Below is a small trained network, with its code and all its weights. Each question gives an input and a target symbol and asks what happens when units are switched off, that is, made to give their printed mean instead of their output.

import numpy as np


def w(rows, s, z=0):
    codes = np.array(rows[::2]) - 128.0
    scale = np.full(codes.shape[1], s)
    scale[-1] = z or s
    return codes * scale


def softmax(a):
    e = np.exp(a - a.max(-1, keepdims=True))
    return e / e.sum(-1, keepdims=True)


def log_softmax(a):
    a = a - a.max(-1, keepdims=True)
    return a - np.log(np.exp(a).sum(-1, keepdims=True))


def net(x, mask):
    ids = ['ΠΣΦβηξτ'.index(c) for c in x.split()]
    T = len(ids)
    res = E[ids] + P[:T]
    u = 0
    for l in range(3):
        r = res
        for j in range(3):
            rows = slice(3 * j, 3 * j + 3)
            q, k, v = (r @ M[l][rows].T for M in (Q, K, V))
            z = softmax(np.where(np.tri(T) > 0, q @ k.T / 3**0.5, -1e9)) @ v
            o = O[l][rows]
            res = res + np.where(mask[u + j], z, o[:, -1]) @ o[:, :-1]
        u += 3
    return log_softmax(res[-1] @ U[:, :-1].T + U[:, -1])


Q, K, V, O = {}, {}, {}, {}
E = w([
[113,118,182],'Π',
[85,115,198],'Σ',
[103,124,142],'Φ',
[247,97,120],'β',
[116,190,55],'η',
[119,184,59],'ξ',
[108,38,33],'τ',
],0.015)
P = w([
[117,132,3],'0',
[111,124,67],'1',
[135,140,106],'2',
[146,155,101],'3',
[132,154,129],'4',
[118,155,126],'5',
[144,163,99],'6',
[145,158,85],'7',
[166,145,64],'8',
[191,121,58],'9',
[176,88,85],'10',
[127,55,123],'11',
],0.0065)
Q[0] = w([
[173,167,146],'0.h1',
[128,137,102],'0.h1',
[86,103,151],'0.h1',
[125,132,174],'0.h2',
[160,225,179],'0.h2',
[44,8,130],'0.h2',
[76,250,92],'0.h3',
[128,209,119],'0.h3',
[135,171,124],'0.h3',
],0.013)
K[0] = w([
[153,119,163],'0.h1',
[136,122,104],'0.h1',
[154,110,182],'0.h1',
[73,154,155],'0.h2',
[128,253,180],'0.h2',
[76,131,90],'0.h2',
[46,192,202],'0.h3',
[129,204,56],'0.h3',
[136,160,186],'0.h3',
],0.013)
V[0] = w([
[132,215,250],'0.h1',
[147,111,109],'0.h1',
[147,122,110],'0.h1',
[90,98,105],'0.h2',
[129,88,159],'0.h2',
[97,104,88],'0.h2',
[69,158,130],'0.h3',
[111,128,117],'0.h3',
[99,118,194],'0.h3',
],0.014)
O[0] = w([
[132,122,40,2],'0.h1',
[2,123,207,153],'0.h1',
[116,121,145,153],'0.h1',
[240,7,103,134],'0.h2',
[133,109,69,104],'0.h2',
[96,163,59,156],'0.h2',
[118,198,151,86],'0.h3',
[210,163,101,129],'0.h3',
[82,206,77,39],'0.h3',
],0.0065,0.0086)
Q[1] = w([
[95,130,8],'1.h1',
[157,158,154],'1.h1',
[129,180,126],'1.h1',
[95,183,127],'1.h2',
[81,102,152],'1.h2',
[218,169,93],'1.h2',
[156,130,152],'1.h3',
[73,112,128],'1.h3',
[158,146,113],'1.h3',
],0.015)
K[1] = w([
[21,60,246],'1.h1',
[77,112,66],'1.h1',
[55,191,143],'1.h1',
[216,157,144],'1.h2',
[179,96,96],'1.h2',
[65,205,58],'1.h2',
[211,102,192],'1.h3',
[88,122,36],'1.h3',
[156,171,128],'1.h3',
],0.011)
V[1] = w([
[141,94,105],'1.h1',
[7,145,165],'1.h1',
[86,165,137],'1.h1',
[71,128,91],'1.h2',
[85,82,150],'1.h2',
[108,130,69],'1.h2',
[178,104,140],'1.h3',
[114,17,54],'1.h3',
[120,164,63],'1.h3',
],0.012)
O[1] = w([
[106,165,121,156],'1.h1',
[71,106,138,36],'1.h1',
[91,100,158,61],'1.h1',
[1,121,184,58],'1.h2',
[114,132,94,174],'1.h2',
[121,104,157,62],'1.h2',
[122,162,149,215],'1.h3',
[167,145,131,169],'1.h3',
[172,119,167,1],'1.h3',
],0.0096,0.0054)
Q[2] = w([
[96,81,167],'2.h1',
[120,88,215],'2.h1',
[181,141,91],'2.h1',
[141,247,134],'2.h2',
[150,163,103],'2.h2',
[99,150,101],'2.h2',
[107,199,240],'2.h3',
[145,173,195],'2.h3',
[237,186,127],'2.h3',
],0.012)
K[2] = w([
[222,213,204],'2.h1',
[147,120,76],'2.h1',
[242,95,137],'2.h1',
[172,144,140],'2.h2',
[156,123,136],'2.h2',
[161,114,175],'2.h2',
[118,75,81],'2.h3',
[167,126,8],'2.h3',
[89,135,96],'2.h3',
],0.014)
V[2] = w([
[132,247,161],'2.h1',
[143,130,163],'2.h1',
[85,176,166],'2.h1',
[186,192,125],'2.h2',
[228,52,165],'2.h2',
[132,104,58],'2.h2',
[125,14,87],'2.h3',
[138,157,133],'2.h3',
[166,139,125],'2.h3',
],0.015)
O[2] = w([
[150,184,194,90],'2.h1',
[103,187,117,131],'2.h1',
[145,185,98,20],'2.h1',
[121,61,204,228],'2.h2',
[236,146,55,254],'2.h2',
[55,65,44,157],'2.h2',
[169,2,45,121],'2.h3',
[81,154,92,141],'2.h3',
[148,71,207,168],'2.h3',
],0.0061,0.009)
U = w([
[121,151,77,144],'Π',
[87,134,78,213],'Σ',
[119,123,110,152],'Φ',
[230,176,92,2],'β',
[129,83,241,163],'η',
[135,83,245,234],'ξ',
[105,14,84,69],'τ',
],0.011,0.0043)

Each question gives the input, a string of symbols that net reads in full, and the target symbol t.
The units are the heads (3 rows each of Q, K, V and O). Each row of codes is followed by its name. A weight is (code - 128) times the scale printed after its matrix; where a second scale follows, it is the last column's (O and U).
mask holds one flag per head, layer by layer. A switched-off head (its flag False) gives its mean, the last column of its rows in O, instead of its output. The means were averaged over made-up inputs and are rounded, as every weight is.
A unit's drop is (log p(t) with every unit on - log p(t) with that unit switched off) / (log p(t) with every unit on - log p(t) with every unit switched off).
The circuit of an input: a set's keep is (log p(t) with only the set's units on - log p(t) with every unit switched off) / (log p(t) with every unit on - log p(t) with every unit switched off). Starting from all 9 units, units are removed one at a time, each time the one whose removal leaves the highest keep (on an exact tie, the one counted first), for as long as the keep stays at least 0.8.
units of the circuit, in order: the units of the circuit, biggest drop first
unit that matters most: the unit with the biggest drop
heads that matter: for each layer, one digit per head in row order, 1 if its drop is at least 0.15 and else 0, layers parted by /
drop when u is switched off: that unit's drop, to one decimal
input Σ ξ ξ β η τ τ Π, target τ: units of the circuit, in order	(2.h3 0.h2)
input Π Σ Σ, target Σ: unit that matters most	0.h3
input β η β τ Π Σ ξ ξ τ Σ, target τ: heads that matter	010 / 100 / 101
input ξ β ξ β, target ξ: heads that matter	010 / 000 / 000
input ξ β η ξ Σ β Π η η τ Π, target τ: heads that matter	010 / 101 / 100
input Π Π η Φ β Σ β Φ, target β: heads that matter	000 / 010 / 110
input Π Φ τ ξ, target τ: units of the circuit, in order	(0.h2 2.h1)
input ξ η τ Σ β ξ Φ β β β β ξ, target β: heads that matter	000 / 110 / 010
input η Σ Π Π τ Φ ξ β Σ β Σ, target β: heads that matter	000 / 110 / 000
input Π Σ β β ξ ξ ξ, target ξ: heads that matter	000 / 111 / 000
input η η τ η, target τ: heads that matter	010 / 000 / 001
input β β Π, target β: heads that matter	001 / 110 / 010
input ξ Φ ξ β Φ Φ Σ τ η β, target τ: heads that matter	010 / 101 / 100
input Σ β η τ Φ ξ Σ Π Σ β Π, target β: unit that matters most	1.h1
input ξ Π ξ Σ ξ ξ η β, target ξ: drop when 0.h2 is switched off	0.1
input Φ Π ξ β Φ η β Π Σ, target β: drop when 0.h1 is switched off	0.2
input Σ β τ ξ ξ β ξ τ β τ β Φ, target β: drop when 2.h2 is switched off	0.2
input Φ η τ β Σ Φ τ ξ β, target τ: drop when 2.h1 is switched off	0.4
